Below are the code and all the weights of a small trained network. Each question names an input and a class and asks about switching units off, where a switched-off unit gives its printed mean instead of its output.

import numpy as np


def w(rows, s, z=0):
    codes = np.array(rows[::2]) - 128.0
    scale = np.full(codes.shape[1], s)
    scale[-1] = z or s
    return codes * scale


def norm(h):
    return h / np.sqrt((h * h).mean(-1, keepdims=True) + 1e-5)


def f(y):
    return y / 2 * (1 + np.tanh(0.7978845608 * (y + 0.044715 * y**3)))


def log_softmax(a):
    a = a - a.max(-1, keepdims=True)
    return a - np.log(np.exp(a).sum(-1, keepdims=True))


def net(x, mask):
    res = np.array(x, float).reshape(1, 7) / 4 @ E
    u = 0
    for l in range(3):
        y = f(norm(res) @ A[l][:, :-1].T + A[l][:, -1])
        res = res + np.where(mask[u : u + 4], y, B[l][:, -1]) @ B[l][:, :-1]
        u += 4
    return log_softmax(norm(res)[-1] @ U[:, :-1].T + U[:, -1])


A, B = {}, {}
E = w([
[132,25,164,48,198,200,138,153],'x0',
[167,97,157,67,209,61,97,156],'x1',
[177,199,135,46,228,170,203,19],'x2',
[137,106,170,32,1,116,109,77],'x3',
[2,63,115,104,177,132,178,174],'x4',
[194,149,201,164,179,108,79,16],'x5',
[136,202,153,124,137,153,156,240],'x6',
],0.0046)
A[0] = w([
[143,254,145,71,217,155,198,159,7],'0.n0',
[172,175,138,74,191,82,159,129,60],'0.n1',
[113,247,59,165,111,122,216,20,13],'0.n2',
[88,56,82,109,195,151,95,162,48],'0.n3',
],0.0064,0.002)
B[0] = w([
[198,216,145,224,168,20,174,110,223],'0.n0',
[151,146,195,180,194,211,53,232,172],'0.n1',
[2,76,105,30,129,182,125,141,254],'0.n2',
[89,75,52,118,72,121,189,158,182],'0.n3',
],0.0052,0.0036)
A[1] = w([
[192,111,129,126,166,124,110,45,83],'1.n0',
[163,97,112,254,59,120,51,72,114],'1.n1',
[131,153,77,201,26,112,130,180,8],'1.n2',
[116,181,69,192,126,70,124,43,71],'1.n3',
],0.0086,0.0017)
B[1] = w([
[93,197,149,181,227,51,160,105,201],'1.n0',
[160,206,92,238,242,2,141,173,252],'1.n1',
[229,175,228,153,128,150,121,88,254],'1.n2',
[218,37,60,103,68,211,77,199,202],'1.n3',
],0.005,0.0043)
A[2] = w([
[121,109,220,76,53,122,148,204,2],'2.n0',
[84,15,64,154,213,185,192,79,66],'2.n1',
[130,15,156,95,188,71,91,255,8],'2.n2',
[170,115,156,65,252,113,123,33,220],'2.n3',
],0.0087,0.00056)
B[2] = w([
[82,113,119,13,144,180,134,65,179],'2.n0',
[102,147,155,2,40,166,91,121,239],'2.n1',
[77,138,74,59,62,204,121,26,222],'2.n2',
[170,125,131,252,100,88,128,186,254],'2.n3',
],0.0081,0.0061)
U = w([
[233,157,130,254,210,47,146,142,250],'0',
[79,118,91,28,82,155,149,101,6],'1',
],0.0063,0.0015)

Each question gives the input, the list of numbers given to net, and the class t.
The units are the neurons (one row each of A and B). Each row of codes is followed by its name. A weight is (code - 128) times the scale printed after its matrix; where a second scale follows, it is the last column's (A, B and U).
mask holds one flag per neuron, layer by layer. A switched-off neuron (its flag False) gives its mean, the last column of its row in B, instead of its output. The means were averaged over made-up inputs and are rounded, as every weight is.
A unit's drop is (log p(t) with every unit on - log p(t) with that unit switched off) / (log p(t) with every unit on - log p(t) with every unit switched off).
The circuit of an input: a set's keep is (log p(t) with only the set's units on - log p(t) with every unit switched off) / (log p(t) with every unit on - log p(t) with every unit switched off). Starting from all 12 units, units are removed one at a time, each time the one whose removal leaves the highest keep (on an exact tie, the one counted first), for as long as the keep stays at least 0.8.
circuit, biggest first: the units of the circuit, biggest drop first
k most important neurons: the k neurons with the biggest drops, biggest first
k most important neurons of layer l: the k neurons of layer l with the biggest drops, biggest first
drop when u is switched off: that unit's drop, to one decimal
input [-4,-7,-8,7,4,3,-8], class 0: circuit, biggest first -> [1.n1]
input [7,1,6,6,8,6,-8], class 0: 2 most important neurons -> [2.n3, 0.n2]
input [1,-2,5,0,-7,-5,-1], class 0: 2 most important neurons -> [0.n0, 0.n3]
input [2,3,-1,-3,-1,-2,4], class 1: 2 most important neurons of layer 2 -> [2.n2, 2.n3]
input [-5,-1,3,6,7,8,-6], class 0: 3 most important neurons of layer 2 -> [2.n3, 2.n2, 2.n0]
input [6,2,-4,-5,-7,0,8], class 1: 3 most important neurons -> [2.n2, 1.n1, 2.n3]
input [-2,4,-3,8,-2,3,0], class 0: 2 most important neurons -> [0.n2, 1.n1]
input [0,-2,8,6,8,7,-4], class 0: 2 most important neurons -> [2.n3, 2.n2]
input [-5,3,-6,8,-2,0,2], class 0: 2 most important neurons -> [1.n1, 0.n2]
input [2,7,-1,-5,2,1,6], class 1: 2 most important neurons -> [2.n2, 1.n1]
input [-8,7,-7,2,4,0,8], class 1: 2 most important neurons of layer 2 -> [2.n0, 2.n3]
input [0,6,-4,-6,4,7,-6], class 1: 2 most important neurons -> [2.n2, 0.n3]
input [-2,0,-2,0,0,-3,-8], class 0: 2 most important neurons -> [0.n2, 1.n1]
input [-7,-3,7,-3,-1,-1,-1], class 1: circuit, biggest first -> [0.n2]
input [7,2,-8,-2,-7,2,6], class 1: drop when 2.n2 is switched off -> 0.2
input [-2,-5,2,-3,-7,-1,-3], class 1: drop when 0.n2 is switched off -> 3.7
input [4,6,-7,-1,-1,8,7], class 1: drop when 2.n2 is switched off -> 0.3
input [2,6,6,4,3,-2,3], class 0: drop when 0.n1 is switched off -> 0.0
